Moves between nodes:
*: x891->x74, x728->x48, x381->x876, x48->x728, x856->x498, x120->x801, x287->x405, x498->x856, x801->x120, x660->x451, x85->x469, x441->x875, x866->x763, x990->x583, x484->x550, x551->x955, x583->x990, x955->x551, x763->x866, x650->x288, x56->x359, x773->x168, x723->x735, x164->x545, x405->x287, x469->x85, x494->x734, x104->x412, x168->x773, x54->x917, x735->x723, x596->x996, x876->x381, x591->x800, x673->x605, x775->x828, x545->x164, x684->x410, x74->x891, x909->x64, x622->x361, x666->x869, x29->x102, x386->x474, x734->x494, x410->x684, x64->x909, x828->x775, x359->x56, x917->x54, x288->x650, x474->x386, x102->x29, x875->x441, x869->x666, x800->x591, x451->x660, x412->x104, x605->x673, x996->x596, x550->x484, x361->x622
$: x891->x876, x728->x684, x381->x74, x48->x410, x856->x54, x120->x484, x287->x909, x498->x917, x801->x550, x660->x996, x85->x551, x441->x735, x866->x622, x990->x288, x484->x120, x551->x85, x583->x650, x955->x469, x763->x361, x650->x583, x56->x29, x773->x591, x723->x875, x164->x869, x405->x64, x469->x955, x494->x412, x104->x734, x168->x800, x54->x856, x735->x441, x596->x451, x876->x891, x591->x773, x673->x474, x775->x70, x545->x666, x684->x728, x74->x381, x909->x287, x622->x866, x666->x545, x29->x56, x386->x605, x734->x104, x410->x48, x64->x405, x359->x102, x917->x498, x288->x990, x474->x673, x102->x359, x70->x775, x875->x723, x869->x164, x800->x168, x451->x596, x412->x494, x605->x386, x996->x660, x550->x801, x361->x763
!: x891->x29, x728->x498, x381->x359, x48->x856, x856->x48, x120->x605, x287->x735, x498->x728, x801->x673, x660->x494, x85->x990, x441->x909, x866->x545, x990->x85, x484->x386, x551->x288, x583->x469, x955->x650, x763->x164, x650->x955, x56->x876, x773->x775, x723->x405, x164->x763, x405->x723, x469->x583, x494->x660, x104->x596, x168->x828, x54->x410, x735->x287, x596->x104, x876->x56, x591->x70, x673->x801, x775->x773, x545->x866, x684->x917, x74->x102, x909->x441, x622->x666, x666->x622, x29->x891, x386->x484, x734->x451, x410->x54, x64->x875, x828->x168, x359->x381, x917->x684, x288->x551, x474->x550, x102->x74, x70->x591, x875->x64, x869->x361, x451->x734, x412->x996, x605->x120, x996->x412, x550->x474, x361->x869
@: x891->x763, x728->x288, x381->x622, x48->x650, x856->x955, x120->x909, x287->x484, x498->x551, x801->x64, x660->x591, x85->x917, x441->x605, x866->x74, x990->x684, x484->x287, x551->x498, x583->x410, x955->x856, x763->x891, x650->x48, x56->x869, x773->x996, x723->x474, x164->x29, x405->x550, x469->x54, x494->x70, x104->x828, x168->x596, x54->x469, x735->x386, x596->x168, x876->x361, x591->x660, x673->x875, x775->x412, x545->x102, x684->x990, x74->x866, x909->x120, x622->x381, x666->x359, x29->x164, x386->x735, x410->x583, x64->x801, x828->x104, x359->x666, x917->x85, x288->x728, x474->x723, x102->x545, x70->x494, x875->x673, x869->x56, x800->x451, x451->x800, x412->x775, x605->x441, x996->x773, x550->x405, x361->x876
§: x891->x735, x728->x775, x381->x875, x48->x828, x856->x168, x120->x869, x287->x29, x498->x773, x801->x666, x660->x85, x85->x660, x441->x876, x866->x474, x990->x494, x484->x164, x551->x996, x583->x734, x955->x596, x763->x386, x650->x104, x56->x909, x773->x498, x723->x74, x164->x484, x405->x102, x469->x451, x494->x990, x104->x650, x168->x856, x54->x800, x735->x891, x596->x955, x876->x441, x591->x917, x673->x622, x775->x728, x545->x550, x684->x70, x74->x723, x909->x56, x622->x673, x666->x801, x29->x287, x386->x763, x734->x583, x64->x359, x828->x48, x359->x64, x917->x591, x288->x412, x474->x866, x102->x405, x70->x684, x875->x381, x869->x120, x800->x54, x451->x469, x412->x288, x605->x361, x996->x551, x550->x545, x361->x605
+: x891->x168, x728->x405, x381->x591, x48->x287, x856->x735, x120->x583, x287->x48, x498->x723, x801->x990, x660->x622, x85->x673, x441->x54, x866->x996, x990->x801, x484->x650, x551->x474, x583->x120, x955->x386, x763->x596, x650->x484, x773->x74, x723->x498, x164->x104, x405->x728, x469->x605, x494->x666, x104->x164, x168->x891, x54->x441, x735->x856, x596->x763, x876->x800, x591->x381, x673->x85, x775->x102, x545->x412, x684->x64, x74->x773, x909->x410, x622->x660, x666->x494, x29->x828, x386->x955, x734->x869, x410->x909, x64->x684, x828->x29, x359->x70, x917->x875, x288->x550, x474->x551, x102->x775, x70->x359, x875->x917, x869->x734, x800->x876, x451->x361, x412->x545, x605->x469, x996->x866, x550->x288, x361->x451

In the rows, 21 stands for zero.

The rows follow the links: the fewer symbols apart two nodes are, the more alike their rows tend to be.

Each row is also shifted at random along 5 hidden directions that mean nothing.

Each row, then its node:
[ 19,  20,  23,  21,  20,  21,  24,  23,  21,  23,  23,  24,  21,  16,  23,  26,  21,  18,  22,  22,  22,  23,  23,  21,  24,  25,  20,  21,  16,  24,  24,  19,  23,  28,  20,  20,  20,  20,  23,  22,  22,  23,  21,  20,  26,  21,  23,  25,  20,  22,  24,  22,  24,  20,  21,  21,  20,  21,  18,  21,  17]
node: x48
[ 21,  22,  18,  24,  21,  22,  19,  23,  18,  20,  20,  22,  26,  20,  23,  21,  23,  22,  22,  24,  28,  18,  24,  22,  21,  23,  22,  24,  16,  24,  24,  19,  21,  25,  24,  17,  19,  20,  19,  20,  23,  17,  24,  19,  26,  18,  22,  22,  19,  20,  23,  20,  24,  21,  19,  14,  21,  26,  20,  21,  14]
node: x828
[ 22,  24,  21,  22,  20,  21,  20,  17,  20,  21,  21,  19,  19,  26,  20,  18,  22,  26,  19,  20,  21,  19,  22,  22,  18,  19,  20,  20,  27,  19,  19,  25,  20,  15,  22,  23,  23,  23,  21,  24,  23,  19,  22,  23,  17,  20,  22,  18,  21,  23,  19,  21,  20,  22,  21,  23,  21,  24,  26,  22,  26]
node: x866
[ 19,  19,  23,  19,  22,  22,  23,  20,  19,  21,  24,  20,  17,  19,  25,  23,  24,  23,  21,  23,  21,  21,  22,  23,  22,  23,  20,  21,  18,  22,  24,  21,  24,  23,  19,  22,  22,  20,  22,  22,  25,  22,  19,  21,  22,  21,  23,  24,  18,  23,  23,  21,  21,  20,  20,  24,  23,  21,  20,  19,  21]
node: x728
[ 10,  24,  18,  26,  19,  20,  21,  19,  23,  16,  22,  18,  26,  24,  15,  12,  21,  25,  17,  20,  22,  15,  21,  19,  19,  20,  24,  20,  27,  19,  18,  20,  20,  15,  24,  23,  18,  23,  19,  16,  17,  15,  26,  24,  21,  22,  21,  15,  19,  22,  22,  20,  19,  20,  19,  22,  21,  21,  18,  20,  17]
node: x605
[ 21,  18,  24,  21,  26,  23,  22,  18,  25,  22,  20,  20,  25,  17,  21,  28,  24,  25,  19,  19,  16,  20,  23,  22,  21,  20,  21,  17,  16,  17,  18,  24,  28,  25,  19,  22,  20,  20,  22,  20,  21,  20,  25,  21,  23,  25,  24,  25,  21,  21,  23,  21,  24,  24,  19,  29,  19,  19,  22,  23,  17]
node: x875
[ 18,  21,  20,  22,  20,  20,  19,  17,  20,  21,  18,  24,  25,  23,  20,  19,  20,  22,  19,  24,  26,  21,  24,  25,  18,  20,  23,  22,  19,  19,  21,  22,  20,  23,  24,  22,  21,  19,  22,  24,  25,  19,  25,  22,  22,  19,  23,  22,  22,  22,  20,  19,  23,  24,  22,  17,  22,  25,  22,  20,  19]
node: x596
[ 12,  17,  22,  21,  24,  21,  20,  20,  23,  22,  16,  25,  29,  19,  20,  27,  21,  21,  20,  22,  22,  24,  25,  25,  20,  20,  25,  22,  16,  17,  21,  25,  23,  27,  24,  20,  22,  19,  23,  23,  25,  22,  26,  22,  22,  23,  21,  23,  24,  17,  20,  21,  25,  23,  21,  22,  24,  19,  23,  22,  18]
node: x660
[ 30,  19,  23,  21,  21,  20,  19,  17,  18,  22,  18,  24,  20,  23,  24,  20,  21,  22,  19,  24,  23,  22,  23,  27,  19,  19,  22,  23,  20,  19,  22,  24,  20,  21,  23,  23,  24,  17,  23,  24,  27,  20,  21,  22,  20,  18,  22,  23,  21,  24,  18,  21,  23,  23,  23,  18,  24,  25,  24,  19,  23]
node: x996
[ 16,  21,  23,  19,  21,  21,  21,  16,  23,  24,  23,  21,  17,  23,  23,  18,  23,  23,  20,  25,  21,  22,  19,  26,  19,  21,  22,  20,  22,  20,  19,  22,  21,  18,  18,  26,  24,  19,  22,  25,  23,  22,  18,  21,  19,  19,  25,  27,  21,  27,  18,  22,  20,  26,  22,  22,  22,  25,  22,  21,  23]
node: x856
[  1,  23,  20,  20,  25,  24,  18,  24,  23,  25,  18,  20,  23,  22,  21,  24,  23,  23,  24,  19,  21,  23,  18,  19,  25,  20,  19,  21,  22,  22,  22,  24,  22,  19,  21,  16,  25,  28,  21,  22,  21,  23,  19,  21,  19,  24,  18,  21,  22,  18,  18,  22,  21,  20,  22,  20,  18,  20,  24,  23,  27]
node: x359
[ 32,  23,  19,  23,  22,  20,  19,  22,  17,  21,  16,  23,  26,  23,  22,  20,  18,  22,  20,  21,  26,  19,  20,  21,  23,  20,  20,  22,  18,  23,  26,  22,  18,  20,  24,  18,  20,  24,  23,  19,  23,  18,  22,  21,  26,  20,  19,  18,  17,  19,  21,  22,  21,  17,  21,  13,  18,  24,  23,  20,  19]
node: x545
[ 10,  20,  21,  21,  23,  22,  21,  16,  23,  23,  20,  25,  25,  19,  22,  25,  24,  24,  19,  24,  24,  21,  26,  26,  17,  21,  22,  19,  16,  18,  20,  25,  24,  27,  23,  21,  22,  18,  22,  24,  25,  20,  26,  19,  21,  21,  25,  27,  22,  22,  20,  20,  25,  26,  20,  22,  21,  24,  23,  22,  17]
node: x168
[ 17,  18,  24,  22,  25,  21,  22,  23,  22,  22,  20,  22,  20,  20,  22,  25,  21,  19,  25,  19,  19,  23,  21,  21,  23,  20,  24,  21,  20,  21,  21,  20,  23,  25,  20,  24,  20,  17,  22,  19,  20,  22,  23,  20,  24,  21,  22,  24,  22,  19,  22,  21,  22,  24,  21,  23,  24,  19,  21,  22,  18]
node: x917
[ 19,  23,  21,  22,  23,  24,  22,  29,  22,  24,  23,  22,  24,  17,  20,  26,  20,  17,  24,  19,  20,  23,  20,  16,  26,  22,  18,  22,  20,  24,  22,  18,  21,  24,  19,  19,  18,  26,  22,  18,  15,  24,  20,  20,  25,  24,  19,  21,  23,  20,  22,  22,  21,  19,  21,  20,  18,  19,  19,  23,  19]
node: x909
[ 13,  20,  22,  19,  25,  24,  19,  26,  23,  26,  21,  22,  21,  19,  22,  26,  21,  20,  22,  21,  19,  25,  18,  21,  28,  19,  17,  22,  21,  22,  22,  23,  20,  20,  18,  20,  24,  27,  24,  22,  19,  26,  16,  21,  21,  24,  19,  23,  23,  21,  19,  24,  19,  20,  23,  21,  18,  20,  22,  22,  26]
node: x64
[ 27,  17,  23,  20,  22,  22,  23,  22,  22,  20,  24,  20,  21,  16,  24,  27,  24,  21,  23,  22,  19,  23,  22,  21,  24,  23,  22,  21,  15,  21,  23,  21,  27,  28,  20,  21,  19,  18,  22,  19,  23,  23,  21,  20,  25,  23,  22,  26,  20,  20,  26,  22,  23,  21,  20,  27,  24,  17,  18,  20,  17]
node: x684
[ 16,  19,  22,  23,  19,  19,  22,  21,  20,  21,  18,  25,  29,  16,  22,  24,  17,  19,  18,  22,  26,  19,  23,  22,  23,  24,  22,  21,  13,  20,  25,  21,  22,  29,  24,  18,  16,  22,  25,  19,  24,  18,  26,  22,  28,  22,  23,  23,  19,  20,  24,  24,  24,  19,  20,  19,  19,  21,  17,  19,  12]
node: x650
[ 15,  24,  21,  19,  21,  22,  20,  22,  25,  25,  21,  24,  22,  24,  18,  21,  19,  20,  20,  20,  20,  25,  19,  20,  21,  19,  21,  21,  26,  20,  18,  23,  19,  18,  22,  21,  24,  25,  22,  24,  19,  24,  22,  23,  16,  22,  21,  21,  26,  20,  17,  24,  19,  23,  23,  21,  21,  18,  25,  25,  28]
node: x361
[ 17,  22,  22,  21,  24,  24,  24,  22,  20,  21,  21,  20,  23,  18,  23,  27,  23,  23,  21,  19,  20,  20,  23,  20,  24,  23,  16,  20,  18,  22,  22,  22,  24,  24,  19,  19,  20,  24,  23,  20,  20,  22,  21,  20,  25,  25,  21,  21,  20,  21,  24,  22,  23,  20,  19,  25,  18,  20,  21,  22,  18]
node: x405
[ 25,  18,  21,  23,  20,  21,  19,  15,  18,  18,  18,  19,  26,  21,  23,  18,  24,  26,  17,  26,  27,  17,  24,  27,  19,  22,  22,  20,  16,  19,  23,  24,  22,  23,  27,  19,  21,  21,  20,  23,  29,  16,  25,  23,  23,  19,  23,  22,  16,  21,  22,  21,  24,  20,  18,  19,  23,  26,  21,  17,  17]
node: x412
[ 18,  18,  23,  22,  20,  19,  22,  13,  21,  18,  22,  17,  19,  22,  22,  18,  23,  27,  17,  23,  20,  17,  24,  26,  18,  20,  24,  18,  21,  17,  19,  24,  23,  20,  23,  25,  22,  17,  22,  23,  26,  18,  23,  24,  20,  21,  25,  21,  19,  26,  23,  22,  21,  23,  20,  27,  24,  24,  20,  18,  21]
node: x551
[ 22,  22,  20,  23,  18,  20,  21,  21,  19,  18,  21,  21,  24,  21,  21,  19,  22,  21,  20,  23,  26,  19,  25,  22,  18,  24,  23,  23,  20,  23,  23,  20,  21,  25,  25,  19,  19,  22,  19,  22,  24,  19,  25,  21,  22,  18,  21,  19,  20,  19,  24,  21,  24,  20,  20,  19,  24,  22,  19,  20,  19]
node: x104
[ 24,  19,  21,  21,  23,  23,  16,  21,  20,  22,  21,  19,  20,  22,  23,  19,  26,  23,  22,  27,  26,  21,  20,  26,  23,  20,  23,  25,  18,  22,  25,  23,  21,  19,  22,  20,  26,  21,  19,  22,  25,  21,  17,  21,  21,  19,  21,  24,  19,  22,  17,  20,  21,  23,  22,  16,  23,  25,  23,  19,  24]
node: x70
[ 28,  24,  21,  24,  23,  21,  22,  25,  24,  21,  24,  21,  20,  21,  19,  19,  21,  19,  25,  19,  18,  21,  20,  17,  21,  20,  22,  21,  25,  23,  18,  17,  20,  19,  19,  24,  19,  19,  19,  17,  14,  20,  22,  20,  23,  22,  21,  20,  22,  22,  22,  20,  20,  22,  21,  20,  20,  21,  20,  23,  19]
node: x441

Start, symbols taken left to right, then the node you end at.
Answer with the node's name.
[ 26,  21,  23,  19,  20,  22,  26,  21,  19,  22,  21,  21,  20,  20,  22,  27,  20,  21,  20,  20,  18,  24,  22,  20,  23,  23,  17,  18,  22,  21,  21,  24,  22,  23,  19,  21,  22,  25,  25,  25,  22,  27,  19,  22,  20,  24,  20,  20,  24,  21,  23,  24,  21,  18,  22,  28,  20,  17,  21,  21,  24]
! § § + §: x996
[ 30,  24,  21,  23,  21,  19,  23,  21,  17,  19,  23,  19,  15,  27,  21,  13,  20,  24,  20,  20,  20,  19,  20,  20,  20,  19,  21,  22,  30,  21,  20,  20,  17,  12,  20,  26,  23,  21,  21,  20,  19,  21,  18,  23,  19,  19,  19,  16,  21,  26,  20,  22,  17,  21,  22,  22,  22,  23,  21,  20,  25]
! @ + + !: x723
[ 22,  19,  23,  19,  21,  23,  20,  18,  23,  22,  19,  18,  22,  19,  21,  23,  23,  25,  17,  24,  21,  21,  20,  24,  25,  21,  19,  19,  20,  17,  22,  27,  24,  20,  20,  20,  23,  27,  25,  23,  24,  23,  19,  24,  19,  26,  22,  23,  21,  23,  19,  25,  20,  20,  22,  25,  20,  21,  20,  19,  24]
§ § !: x673
[ 10,  23,  20,  22,  25,  21,  18,  23,  22,  23,  15,  24,  27,  26,  18,  22,  16,  19,  22,  18,  22,  23,  19,  19,  24,  17,  22,  24,  25,  21,  21,  23,  17,  18,  24,  20,  23,  24,  23,  19,  20,  20,  24,  23,  22,  22,  17,  18,  24,  18,  17,  22,  21,  21,  24,  15,  20,  21,  26,  24,  23]
§ * $: x386
[  3,  24,  21,  21,  25,  23,  23,  24,  20,  22,  21,  23,  21,  23,  20,  23,  20,  22,  22,  17,  18,  22,  20,  19,  22,  19,  18,  21,  26,  22,  19,  23,  20,  19,  17,  24,  23,  22,  24,  21,  17,  23,  20,  21,  22,  23,  20,  20,  23,  22,  21,  22,  20,  22,  23,  24,  18,  21,  24,  23,  23]
§ ! @ @: x102
[ 24,  24,  21,  22,  23,  22,  23,  21,  22,  22,  23,  23,  21,  20,  19,  23,  21,  23,  21,  19,  18,  19,  21,  20,  19,  21,  20,  19,  21,  21,  18,  21,  22,  22,  19,  24,  19,  19,  23,  20,  17,  20,  22,  21,  22,  23,  24,  22,  21,  24,  22,  20,  22,  23,  20,  23,  19,  23,  21,  23,  18]
§ @ @: x891
[ 20,  25,  18,  24,  17,  20,  23,  23,  19,  18,  23,  20,  23,  22,  19,  17,  18,  22,  19,  21,  24,  17,  21,  17,  22,  23,  20,  21,  23,  23,  22,  18,  18,  19,  23,  20,  18,  26,  22,  19,  18,  19,  22,  21,  23,  21,  20,  15,  19,  22,  24,  22,  20,  17,  20,  18,  18,  23,  18,  20,  19]
§ @ ! *: x74
[ 25,  26,  21,  21,  23,  22,  21,  24,  21,  24,  21,  26,  22,  23,  21,  23,  19,  19,  24,  18,  21,  23,  21,  19,  20,  21,  20,  21,  23,  24,  21,  20,  20,  22,  20,  23,  22,  21,  21,  21,  19,  21,  22,  19,  22,  20,  22,  22,  23,  22,  20,  20,  23,  23,  21,  18,  18,  23,  26,  25,  22]
@ * § @ +: x498
[ 12,  21,  22,  18,  23,  24,  22,  23,  24,  24,  19,  21,  25,  21,  21,  28,  19,  21,  22,  19,  20,  26,  21,  21,  24,  21,  19,  21,  20,  19,  21,  27,  23,  21,  21,  17,  24,  27,  23,  25,  22,  27,  20,  22,  18,  25,  19,  21,  25,  18,  20,  24,  21,  20,  23,  25,  19,  17,  25,  23,  28]
§ + $ + !: x474
[ 12,  27,  19,  21,  19,  24,  21,  23,  23,  22,  27,  17,  20,  25,  19,  17,  25,  24,  24,  21,  22,  20,  19,  19,  20,  23,  20,  21,  25,  23,  20,  20,  22,  14,  22,  18,  23,  26,  16,  21,  18,  21,  19,  21,  17,  22,  20,  19,  21,  22,  21,  20,  20,  19,  20,  21,  20,  21,  22,  23,  26]
$ + § @: x650
[ 32,  18,  21,  22,  20,  19,  21,  23,  19,  20,  20,  20,  20,  21,  23,  19,  19,  18,  22,  23,  24,  21,  19,  21,  26,  21,  23,  23,  21,  23,  26,  20,  20,  23,  23,  22,  20,  21,  22,  17,  23,  20,  20,  22,  25,  20,  20,  21,  18,  19,  22,  23,  19,  18,  23,  19,  24,  20,  18,  17,  20]
$ @ + @ @: x405
[  8,  25,  22,  19,  24,  24,  22,  24,  26,  26,  23,  24,  21,  21,  18,  28,  21,  19,  25,  17,  17,  26,  21,  18,  22,  22,  19,  21,  24,  21,  17,  22,  23,  22,  20,  21,  23,  23,  21,  24,  19,  27,  21,  20,  17,  24,  21,  22,  27,  19,  20,  21,  22,  24,  22,  25,  20,  17,  25,  27,  27]
§ @ + + @: x441
[  7,  24,  22,  21,  23,  22,  24,  21,  24,  24,  17,  28,  31,  18,  18,  32,  17,  21,  20,  16,  20,  24,  26,  18,  19,  23,  19,  19,  18,  19,  17,  23,  23,  29,  23,  19,  17,  23,  25,  23,  22,  23,  30,  21,  23,  25,  22,  20,  25,  17,  24,  23,  26,  22,  21,  25,  18,  17,  24,  25,  18]
* ! + *: x104
[ 24,  22,  21,  23,  21,  21,  19,  19,  24,  20,  23,  19,  20,  22,  20,  18,  25,  23,  23,  24,  23,  20,  23,  24,  18,  21,  25,  23,  21,  21,  20,  21,  22,  20,  23,  21,  22,  17,  18,  21,  22,  19,  22,  20,  19,  19,  24,  23,  21,  22,  21,  17,  23,  25,  20,  20,  24,  24,  22,  22,  19]
+ + §: x54
[ 17,  18,  21,  21,  20,  22,  20,  20,  21,  21,  20,  20,  22,  22,  21,  22,  23,  23,  21,  24,  23,  23,  22,  25,  22,  22,  23,  23,  22,  19,  22,  23,  22,  21,  24,  19,  24,  23,  19,  24,  25,  23,  20,  23,  18,  21,  21,  21,  22,  18,  21,  22,  22,  20,  22,  22,  25,  21,  21,  20,  25]
! § !: x990
[ 18,  18,  23,  19,  25,  24,  18,  16,  24,  24,  19,  21,  21,  22,  22,  23,  26,  24,  21,  25,  21,  23,  22,  28,  20,  18,  22,  22,  19,  18,  20,  26,  23,  21,  21,  22,  26,  18,  21,  26,  26,  21,  20,  21,  18,  21,  24,  27,  22,  22,  18,  20,  23,  27,  22,  22,  24,  24,  24,  21,  24]
* @ @ $ @: x596
[ 12,  22,  22,  21,  19,  22,  21,  21,  25,  22,  21,  21,  27,  18,  20,  23,  20,  23,  18,  22,  21,  21,  21,  21,  24,  23,  20,  20,  20,  19,  20,  24,  22,  22,  21,  19,  21,  27,  23,  23,  20,  24,  21,  23,  21,  25,  20,  22,  23,  20,  21,  24,  20,  18,  22,  25,  19,  19,  18,  20,  22]
$ @ § + @: x104
[ 22,  21,  21,  21,  24,  22,  22,  24,  19,  21,  23,  23,  16,  24,  23,  22,  24,  19,  24,  20,  20,  25,  22,  22,  20,  21,  21,  24,  25,  22,  21,  21,  19,  22,  20,  24,  24,  17,  20,  23,  21,  24,  19,  20,  21,  19,  21,  21,  24,  21,  20,  20,  23,  25,  23,  21,  24,  21,  24,  23,  24]
§ § §: x498
